Below are the code and all the weights of a small trained network. Each question names an input and a target symbol and asks about switching units off, where a switched-off unit gives its printed mean instead of its output.

import numpy as np


def w(rows, s, z=0):
    codes = np.array(rows[::2]) - 128.0
    scale = np.full(codes.shape[1], s)
    scale[-1] = z or s
    return codes * scale


def f(y):
    return np.maximum(y, 0)


def softmax(a):
    e = np.exp(a - a.max(-1, keepdims=True))
    return e / e.sum(-1, keepdims=True)


def log_softmax(a):
    a = a - a.max(-1, keepdims=True)
    return a - np.log(np.exp(a).sum(-1, keepdims=True))


def net(x, mask):
    ids = ['ΔΘΠΨγμξσ'.index(c) for c in x.split()]
    T = len(ids)
    res = E[ids] + P[:T]
    u = 0
    for l in range(2):
        r = res
        for j in range(2):
            rows = slice(3 * j, 3 * j + 3)
            q, k, v = (r @ M[l][rows].T for M in (Q, K, V))
            z = softmax(np.where(np.tri(T) > 0, q @ k.T / 3**0.5, -1e9)) @ v
            o = O[l][rows]
            res = res + np.where(mask[u + j], z, o[:, -1]) @ o[:, :-1]
        u += 2
        y = f(res @ A[l][:, :-1].T + A[l][:, -1])
        res = res + np.where(mask[u : u + 24], y, B[l][:, -1]) @ B[l][:, :-1]
        u += 24
    return log_softmax(res[-1] @ U[:, :-1].T + U[:, -1])


Q, K, V, O, A, B = {}, {}, {}, {}, {}, {}
E = w([
[119,243,116,123,210],'Δ',
[120,75,179,209,170],'Θ',
[35,152,197,174,197],'Π',
[220,200,126,135,179],'Ψ',
[134,131,1,99,82],'γ',
[45,56,152,112,37],'μ',
[97,65,38,77,37],'ξ',
[127,180,50,22,88],'σ',
],0.0091)
P = w([
[128,107,94,114,184],'0',
[146,94,208,81,118],'1',
[86,164,95,175,108],'2',
[91,108,207,61,135],'3',
[126,145,117,159,100],'4',
[69,125,221,57,142],'5',
[146,132,128,155,93],'6',
[54,133,232,43,144],'7',
[155,126,134,155,85],'8',
[14,150,245,32,144],'9',
[162,125,146,155,72],'10',
[65,117,207,53,151],'11',
],0.013)
Q[0] = w([
[44,94,123,240,37],'L0H1',
[71,92,244,144,237],'L0H1',
[139,81,74,254,53],'L0H1',
[177,187,159,219,102],'L0H2',
[155,105,195,124,104],'L0H2',
[227,75,68,120,151],'L0H2',
],0.0073)
K[0] = w([
[116,3,99,149,126],'L0H1',
[65,126,185,137,185],'L0H1',
[152,54,95,168,117],'L0H1',
[164,151,121,169,111],'L0H2',
[142,88,134,143,132],'L0H2',
[141,139,167,128,114],'L0H2',
],0.016)
V[0] = w([
[83,130,125,119,57],'L0H1',
[79,149,181,102,196],'L0H1',
[119,254,159,191,131],'L0H1',
[194,180,45,180,143],'L0H2',
[25,244,164,139,54],'L0H2',
[199,164,115,169,165],'L0H2',
],0.0061)
O[0] = w([
[120,177,152,226,111,178],'L0H1',
[219,166,129,29,98,251],'L0H1',
[188,45,134,116,86,96],'L0H1',
[3,121,81,180,180,27],'L0H2',
[182,224,158,163,118,185],'L0H2',
[112,41,91,163,161,36],'L0H2',
],0.0059,0.0025)
A[0] = w([
[143,83,115,188,126,88],'L0N1',
[138,77,128,219,129,109],'L0N2',
[162,73,107,88,94,212],'L0N3',
[183,50,148,105,101,169],'L0N4',
[38,148,84,108,103,134],'L0N5',
[138,88,108,177,113,120],'L0N6',
[168,81,214,114,108,122],'L0N7',
[190,207,88,197,105,215],'L0N8',
[97,79,88,190,166,83],'L0N9',
[71,93,151,100,146,28],'L0N10',
[181,151,107,84,164,171],'L0N11',
[146,105,144,111,76,91],'L0N12',
[142,69,86,141,184,41],'L0N13',
[255,148,134,86,109,164],'L0N14',
[139,115,97,106,109,206],'L0N15',
[116,89,80,87,94,73],'L0N16',
[186,117,101,192,127,231],'L0N17',
[108,77,95,165,131,147],'L0N18',
[132,171,153,106,172,251],'L0N19',
[129,156,127,64,121,166],'L0N20',
[161,156,105,108,178,159],'L0N21',
[146,129,192,123,188,42],'L0N22',
[87,140,164,203,184,117],'L0N23',
[66,87,162,88,147,176],'L0N24',
],0.0095,0.0027)
B[0] = w([
[180,102,133,84,73,139],'L0N1',
[115,147,209,111,48,149],'L0N2',
[55,201,158,185,109,189],'L0N3',
[78,201,146,61,150,175],'L0N4',
[104,136,109,63,73,187],'L0N5',
[162,123,120,96,59,144],'L0N6',
[124,164,2,110,128,222],'L0N7',
[193,236,184,216,109,209],'L0N8',
[141,179,76,212,145,146],'L0N9',
[179,166,174,152,81,151],'L0N10',
[97,86,137,109,154,207],'L0N11',
[106,145,151,135,197,172],'L0N12',
[142,82,91,219,192,140],'L0N13',
[49,107,146,186,73,254],'L0N14',
[87,124,121,135,90,175],'L0N15',
[94,192,130,142,112,154],'L0N16',
[188,190,164,155,98,169],'L0N17',
[139,136,86,212,69,148],'L0N18',
[113,96,201,48,119,245],'L0N19',
[90,75,186,103,84,255],'L0N20',
[104,94,143,114,182,171],'L0N21',
[107,98,150,86,11,172],'L0N22',
[67,123,223,145,162,149],'L0N23',
[136,98,183,121,98,211],'L0N24',
],0.0056,0.0059)
Q[1] = w([
[152,170,118,84,131],'L1H1',
[141,127,90,205,94],'L1H1',
[174,164,128,188,96],'L1H1',
[145,131,118,126,168],'L1H2',
[110,3,117,79,121],'L1H2',
[68,58,193,62,144],'L1H2',
],0.012)
K[1] = w([
[171,121,66,198,163],'L1H1',
[140,189,173,143,18],'L1H1',
[226,134,213,179,22],'L1H1',
[149,150,108,185,81],'L1H2',
[133,156,1,230,226],'L1H2',
[65,2,27,150,222],'L1H2',
],0.0071)
V[1] = w([
[142,82,111,123,254],'L1H1',
[97,82,226,22,38],'L1H1',
[81,144,54,93,139],'L1H1',
[206,98,193,163,201],'L1H2',
[121,102,133,53,178],'L1H2',
[152,124,68,184,111],'L1H2',
],0.0074)
O[1] = w([
[154,206,155,154,164,80],'L1H1',
[19,78,77,53,200,112],'L1H1',
[177,170,53,41,140,158],'L1H1',
[69,152,148,254,127,14],'L1H2',
[127,209,89,77,223,226],'L1H2',
[162,110,187,152,73,3],'L1H2',
],0.0071,0.0061)
A[1] = w([
[138,180,144,130,144,23],'L1N1',
[85,163,151,129,196,54],'L1N2',
[113,193,79,125,104,147],'L1N3',
[108,118,150,86,112,99],'L1N4',
[91,91,190,130,132,156],'L1N5',
[164,153,74,106,146,255],'L1N6',
[115,121,76,158,171,123],'L1N7',
[88,176,94,105,139,118],'L1N8',
[129,94,82,88,122,156],'L1N9',
[96,85,162,190,112,255],'L1N10',
[102,180,185,151,127,175],'L1N11',
[94,6,97,112,70,165],'L1N12',
[160,169,138,142,171,212],'L1N13',
[93,166,139,140,149,137],'L1N14',
[103,85,171,172,119,155],'L1N15',
[170,165,165,178,125,12],'L1N16',
[150,94,78,158,104,114],'L1N17',
[186,187,112,125,101,89],'L1N18',
[131,117,89,94,134,154],'L1N19',
[72,99,142,129,143,173],'L1N20',
[92,176,141,114,98,115],'L1N21',
[169,69,166,126,79,219],'L1N22',
[139,129,89,172,119,71],'L1N23',
[193,161,148,152,83,150],'L1N24',
],0.012,0.0045)
B[1] = w([
[161,162,128,156,111,158],'L1N1',
[202,156,75,131,111,172],'L1N2',
[151,122,177,120,147,211],'L1N3',
[141,116,125,173,141,242],'L1N4',
[107,114,85,172,124,192],'L1N5',
[107,99,183,93,128,208],'L1N6',
[142,162,133,128,113,142],'L1N7',
[181,99,124,115,158,232],'L1N8',
[113,128,180,182,109,218],'L1N9',
[70,139,140,2,86,154],'L1N10',
[121,165,85,112,130,227],'L1N11',
[147,141,148,207,81,193],'L1N12',
[95,160,158,133,71,172],'L1N13',
[135,152,106,99,143,175],'L1N14',
[110,132,112,35,99,145],'L1N15',
[80,116,175,181,228,171],'L1N16',
[137,195,158,96,112,138],'L1N17',
[158,58,129,149,171,192],'L1N18',
[123,125,177,150,132,206],'L1N19',
[117,85,31,139,123,183],'L1N20',
[149,102,115,157,188,249],'L1N21',
[127,171,97,147,106,193],'L1N22',
[166,127,98,103,63,136],'L1N23',
[120,79,65,168,167,210],'L1N24',
],0.0089,0.011)
U = w([
[195,241,116,72,128,35],'Δ',
[26,200,95,86,96,254],'Θ',
[122,107,9,104,190,58],'Π',
[97,168,149,196,205,147],'Ψ',
[254,76,54,131,111,20],'γ',
[55,34,100,179,150,116],'μ',
[145,171,203,143,47,205],'ξ',
[111,75,196,71,202,157],'σ',
],0.0064,0.0029)

Each question gives the input, a string of symbols that net reads in full, and the target symbol t.
The units are the heads (3 rows each of Q, K, V and O) and the neurons (one row each of A and B). Each row of codes is followed by its name. A weight is (code - 128) times the scale printed after its matrix; where a second scale follows, it is the last column's (O, A, B and U).
mask holds one flag per unit, layer by layer, with each layer's heads first. A switched-off unit (its flag False) gives its mean, the last column of its rows in O or B, instead of its output. The means were averaged over made-up inputs and are rounded, as every weight is.
A unit's drop is (log p(t) with every unit on - log p(t) with that unit switched off) / (log p(t) with every unit on - log p(t) with every unit switched off).
The circuit of an input: a set's keep is (log p(t) with only the set's units on - log p(t) with every unit switched off) / (log p(t) with every unit on - log p(t) with every unit switched off). Starting from the 12 units with the biggest drops (on a tie, the unit counted first), units are removed one at a time, each time the one whose removal leaves the highest keep (on an exact tie, the one counted first), for as long as the keep stays at least 0.8.
circuit, biggest first: the units of the circuit, biggest drop first
most important unit: the unit with the biggest drop
k most important neurons: the k neurons with the biggest drops, biggest first
top k neurons in layer l: the k neurons of layer l with the biggest drops, biggest first
drop when u is switched off: that unit's drop, to one decimal
input σ Π σ ξ ξ σ Ψ, target Ψ: circuit, biggest first : [L0N8; L1N16]
input ξ μ ξ Δ Π γ Ψ, target Ψ: circuit, biggest first : [L0N8; L1N16; L0N17]
input Δ σ σ Θ σ ξ, target Δ: most important unit : L0H2
input μ ξ σ γ Ψ γ, target μ: circuit, biggest first : [L1H1; L1N20; L1N12; L1N9]
input μ Ψ Ψ ξ, target μ: 2 most important neurons : [L0N8; L1N20]
input Π Π σ γ, target Π: 2 most important neurons : [L1N20; L1N2]
input ξ σ Ψ μ Θ ξ Θ μ, target ξ: 3 most important neurons : [L0N5; L1N12; L0N8]
input γ σ ξ σ, target γ: top 2 neurons in layer 0 : [L0N9; L0N13]
input Ψ γ Δ Ψ μ σ, target Ψ: 3 most important neurons : [L0N13; L1N16; L0N9]
input Ψ Ψ μ Δ Θ μ Ψ σ μ Δ, target Ψ: 3 most important neurons : [L0N13; L1N16; L0N9]
input γ γ Δ Δ σ ξ, target γ: top 2 neurons in layer 1 : [L1N24; L1N18]
input γ Ψ σ Ψ, target γ: 3 most important neurons : [L0N9; L0N13; L1N24]
input σ Ψ ξ σ Δ, target Δ: top 2 neurons in layer 0 : [L0N8; L0N22]
input ξ μ Ψ Θ Π, target Π: 3 most important neurons : [L0N23; L1N20; L1N2]
input Θ γ Ψ Θ μ σ Ψ μ σ Π μ Θ, target Θ: most important unit : L1H2
input Θ γ σ μ σ ξ Π Ψ, target Θ: top 2 neurons in layer 0 : [L0N14; L0N13]
input Θ Δ μ σ μ γ Ψ ξ, target Θ: top 2 neurons in layer 0 : [L0N13; L0N9]
input Δ Ψ ξ, target ξ: top 2 neurons in layer 0 : [L0N5; L0N18]
input ξ σ μ σ Π, target Π: top 2 neurons in layer 0 : [L0N23; L0N7]
input Δ σ ξ γ Π σ, target Δ: most important neuron : [L1N2]
input Δ Θ σ Ψ Ψ σ μ ξ σ γ γ Π, target Δ: drop when L0H1 is switched off : 0.2
input ξ σ σ Θ σ σ μ Δ μ μ Ψ Θ, target ξ: drop when L0H1 is switched off : 0.4
input σ Π Ψ Π γ γ ξ σ μ σ, target σ: drop when L1H2 is switched off : 0.3
input Δ Π Ψ Θ Δ Θ ξ σ ξ σ, target Δ: drop when L1H1 is switched off : 0.9
input σ Δ γ, target γ: top 2 neurons in layer 1 : [L1N18; L1N23]
input γ Θ Ψ Θ Δ μ, target γ: top 2 neurons in layer 1 : [L1N24; L1N18]
input ξ ξ σ γ, target ξ: most important unit : L1H2
